Below are the code and all the weights of a small trained network. Each question names an input and a target symbol and asks about switching units off, where a switched-off unit gives its printed mean instead of its output.

import numpy as np


def w(rows, s, z=0):
    codes = np.array(rows[::2]) - 128.0
    scale = np.full(codes.shape[1], s)
    scale[-1] = z or s
    return codes * scale


def norm(h):
    return h / np.sqrt((h * h).mean(-1, keepdims=True) + 1e-5)


def f(y):
    return y / 2 * (1 + np.tanh(0.7978845608 * (y + 0.044715 * y**3)))


def softmax(a):
    e = np.exp(a - a.max(-1, keepdims=True))
    return e / e.sum(-1, keepdims=True)


def log_softmax(a):
    a = a - a.max(-1, keepdims=True)
    return a - np.log(np.exp(a).sum(-1, keepdims=True))


def net(x, mask):
    ids = ['ΓΞΠΣεζηλμτψ'.index(c) for c in x.split()]
    T = len(ids)
    res = E[ids] + P[:T]
    u = 0
    for l in range(2):
        r = norm(res)
        for j in range(2):
            rows = slice(2 * j, 2 * j + 2)
            q, k, v = (r @ M[l][rows].T for M in (Q, K, V))
            z = softmax(np.where(np.tri(T) > 0, q @ k.T / 2**0.5, -1e9)) @ v
            o = O[l][rows]
            res = res + np.where(mask[u + j], z, o[:, -1]) @ o[:, :-1]
        u += 2
        y = f(norm(res) @ A[l][:, :-1].T + A[l][:, -1])
        res = res + np.where(mask[u : u + 4], y, B[l][:, -1]) @ B[l][:, :-1]
        u += 4
    return log_softmax(norm(res)[-1] @ U[:, :-1].T + U[:, -1])


Q, K, V, O, A, B = {}, {}, {}, {}, {}, {}
E = w([
[123,133,73,17,85,103,170,109],'Γ',
[202,123,71,123,126,123,155,92],'Ξ',
[162,168,122,110,97,113,93,123],'Π',
[33,102,193,38,63,163,118,111],'Σ',
[102,117,175,140,118,209,168,131],'ε',
[129,67,219,73,69,118,115,4],'ζ',
[115,160,146,185,130,176,157,107],'η',
[94,124,107,139,128,145,86,99],'λ',
[108,161,172,103,211,171,78,98],'μ',
[165,26,157,211,142,143,73,132],'τ',
[144,68,110,20,166,17,86,89],'ψ',
],0.016)
P = w([
[209,137,79,179,126,255,181,138],'0',
[198,158,103,168,128,231,146,140],'1',
[184,177,122,175,145,204,138,130],'2',
[157,179,167,157,114,142,149,127],'3',
[166,190,167,174,126,111,136,118],'4',
[194,190,177,198,117,86,112,107],'5',
],0.0057)
Q[0] = w([
[161,52,201,130,145,84,232,93],'0.h1',
[87,125,125,117,160,133,185,255],'0.h1',
[221,161,188,101,77,213,159,37],'0.h2',
[78,173,139,56,193,157,149,34],'0.h2',
],0.0077)
K[0] = w([
[84,248,2,134,96,84,85,254],'0.h1',
[146,108,50,115,80,205,168,192],'0.h1',
[30,152,181,201,159,80,71,120],'0.h2',
[126,222,109,57,195,138,60,67],'0.h2',
],0.0079)
V[0] = w([
[211,93,169,106,172,145,116,209],'0.h1',
[10,43,60,130,235,162,107,123],'0.h1',
[72,66,131,180,87,133,254,147],'0.h2',
[179,92,191,64,142,163,243,205],'0.h2',
],0.0054)
O[0] = w([
[248,125,141,77,169,208,157,195,149],'0.h1',
[70,67,93,93,173,159,247,47,95],'0.h1',
[3,150,50,48,112,184,2,180,3],'0.h2',
[159,94,180,37,197,102,162,217,43],'0.h2',
],0.0071,0.0033)
A[0] = w([
[48,136,147,166,74,172,162,134,189],'0.n1',
[70,187,134,193,145,175,175,189,237],'0.n2',
[253,174,92,134,128,136,127,113,198],'0.n3',
[105,196,138,72,71,91,208,106,253],'0.n4',
],0.007,0.002)
B[0] = w([
[216,195,1,131,153,134,95,120,158],'0.n1',
[131,125,153,18,152,111,74,117,157],'0.n2',
[119,108,135,98,101,168,88,148,253],'0.n3',
[146,121,137,184,141,195,51,137,176],'0.n4',
],0.0084,0.0071)
Q[1] = w([
[14,64,171,91,158,98,214,195],'1.h1',
[207,83,171,139,220,128,76,31],'1.h1',
[190,134,108,169,72,195,4,76],'1.h2',
[102,117,120,89,54,1,113,168],'1.h2',
],0.0079)
K[1] = w([
[160,112,57,79,96,187,193,150],'1.h1',
[143,173,166,144,151,1,110,93],'1.h1',
[141,145,204,146,159,66,27,43],'1.h2',
[158,182,71,93,106,226,197,118],'1.h2',
],0.0079)
V[1] = w([
[54,163,229,157,125,211,179,194],'1.h1',
[85,209,94,211,52,234,156,109],'1.h1',
[193,222,137,20,100,113,129,55],'1.h2',
[172,254,155,79,220,139,145,84],'1.h2',
],0.0077)
O[1] = w([
[194,33,179,90,218,85,59,65,37],'1.h1',
[208,81,61,116,127,11,80,60,106],'1.h1',
[120,136,137,108,133,51,236,167,253],'1.h2',
[124,164,144,178,232,80,151,119,194],'1.h2',
],0.011,0.0048)
A[1] = w([
[114,105,70,79,65,133,124,165,81],'1.n1',
[206,88,167,214,128,234,114,86,147],'1.n2',
[164,2,79,78,109,62,89,94,47],'1.n3',
[131,149,69,178,122,148,44,59,253],'1.n4',
],0.0078,0.002)
B[1] = w([
[98,47,146,255,210,119,122,60,179],'1.n1',
[82,210,146,188,209,175,69,78,253],'1.n2',
[48,149,157,114,129,61,86,150,179],'1.n3',
[73,149,109,170,73,230,95,79,240],'1.n4',
],0.0093,0.0044)
U = w([
[65,49,79,167,179,102,154,150,114],'Γ',
[216,69,65,152,128,167,162,176,124],'Ξ',
[218,186,175,149,73,95,56,207,53],'Π',
[37,108,121,96,156,47,53,170,170],'Σ',
[163,118,85,2,171,140,86,183,253],'ε',
[144,89,160,56,74,117,172,88,147],'ζ',
[122,229,38,100,193,42,107,200,109],'η',
[93,177,35,172,93,92,153,37,86],'λ',
[136,146,162,185,246,112,170,59,91],'μ',
[121,145,135,122,148,227,18,121,144],'τ',
[34,181,138,144,128,178,195,190,121],'ψ',
],0.0077,0.0038)

Each question gives the input, a string of symbols that net reads in full, and the target symbol t.
The units are the heads (2 rows each of Q, K, V and O) and the neurons (one row each of A and B). Each row of codes is followed by its name. A weight is (code - 128) times the scale printed after its matrix; where a second scale follows, it is the last column's (O, A, B and U).
mask holds one flag per unit, layer by layer, with each layer's heads first. A switched-off unit (its flag False) gives its mean, the last column of its rows in O or B, instead of its output. The means were averaged over made-up inputs and are rounded, as every weight is.
A unit's drop is (log p(t) with every unit on - log p(t) with that unit switched off) / (log p(t) with every unit on - log p(t) with every unit switched off).
The circuit of an input: a set's keep is (log p(t) with only the set's units on - log p(t) with every unit switched off) / (log p(t) with every unit on - log p(t) with every unit switched off). Starting from all 12 units, units are removed one at a time, each time the one whose removal leaves the highest keep (on an exact tie, the one counted first), for as long as the keep stays at least 0.8.
units of the circuit, in order: the units of the circuit, biggest drop first
most important unit: the unit with the biggest drop
k most important neurons: the k neurons with the biggest drops, biggest first
which heads matter: for each layer, one digit per head in row order, 1 if its drop is at least 0.15 and else 0, layers parted by /
input λ ψ ζ, target ψ: most important unit -> 1.h1
input ψ ψ λ, target ψ: which heads matter -> 00 / 10
input Π Ξ ζ, target Π: which heads matter -> 10 / 00
input τ τ λ η η Ξ, target η: which heads matter -> 10 / 01
input Γ Ξ Ξ Σ τ Σ, target τ: units of the circuit, in order -> [0.n4 1.h2]
input ψ Ξ Σ τ Π η, target τ: which heads matter -> 00 / 10
input η Ξ Γ, target η: 2 most important neurons -> [0.n2 0.n4]
input λ ε ε, target λ: 2 most important neurons -> [0.n1 1.n4]
input Ξ Π λ Σ η, target λ: which heads matter -> 01 / 10
input τ ζ Ξ, target Ξ: which heads matter -> 11 / 01
input Γ ε τ η Γ λ, target λ: units of the circuit, in order -> [1.h1 0.n4]
input Π μ Γ, target μ: units of the circuit, in order -> [0.n4 1.h2]
input Ξ η Γ μ Ξ, target μ: units of the circuit, in order -> [1.h1 1.h2]
input Π η μ Γ τ ε, target τ: units of the circuit, in order -> [1.h2]
input τ λ τ Π, target τ: which heads matter -> 00 / 00
input η ε η μ Π, target μ: units of the circuit, in order -> [1.h2 1.h1]
input η Ξ ζ, target ζ: which heads matter -> 01 / 01
input ζ ψ ζ η ψ μ, target ψ: which heads matter -> 00 / 10
input Ξ λ Σ τ Γ Π, target τ: units of the circuit, in order -> [1.h2 0.n3 0.h1]
input μ Ξ Ξ ζ, target μ: most important unit -> 0.h2
input η Π Ξ Σ, target Σ: units of the circuit, in order -> [1.h1 1.n3]
input ψ Π Γ λ, target λ: which heads matter -> 01 / 00
input ε Σ τ ζ ε, target ε: which heads matter -> 01 / 00
input ζ μ Ξ, target μ: 3 most important neurons -> [0.n1 1.n2 0.n2]
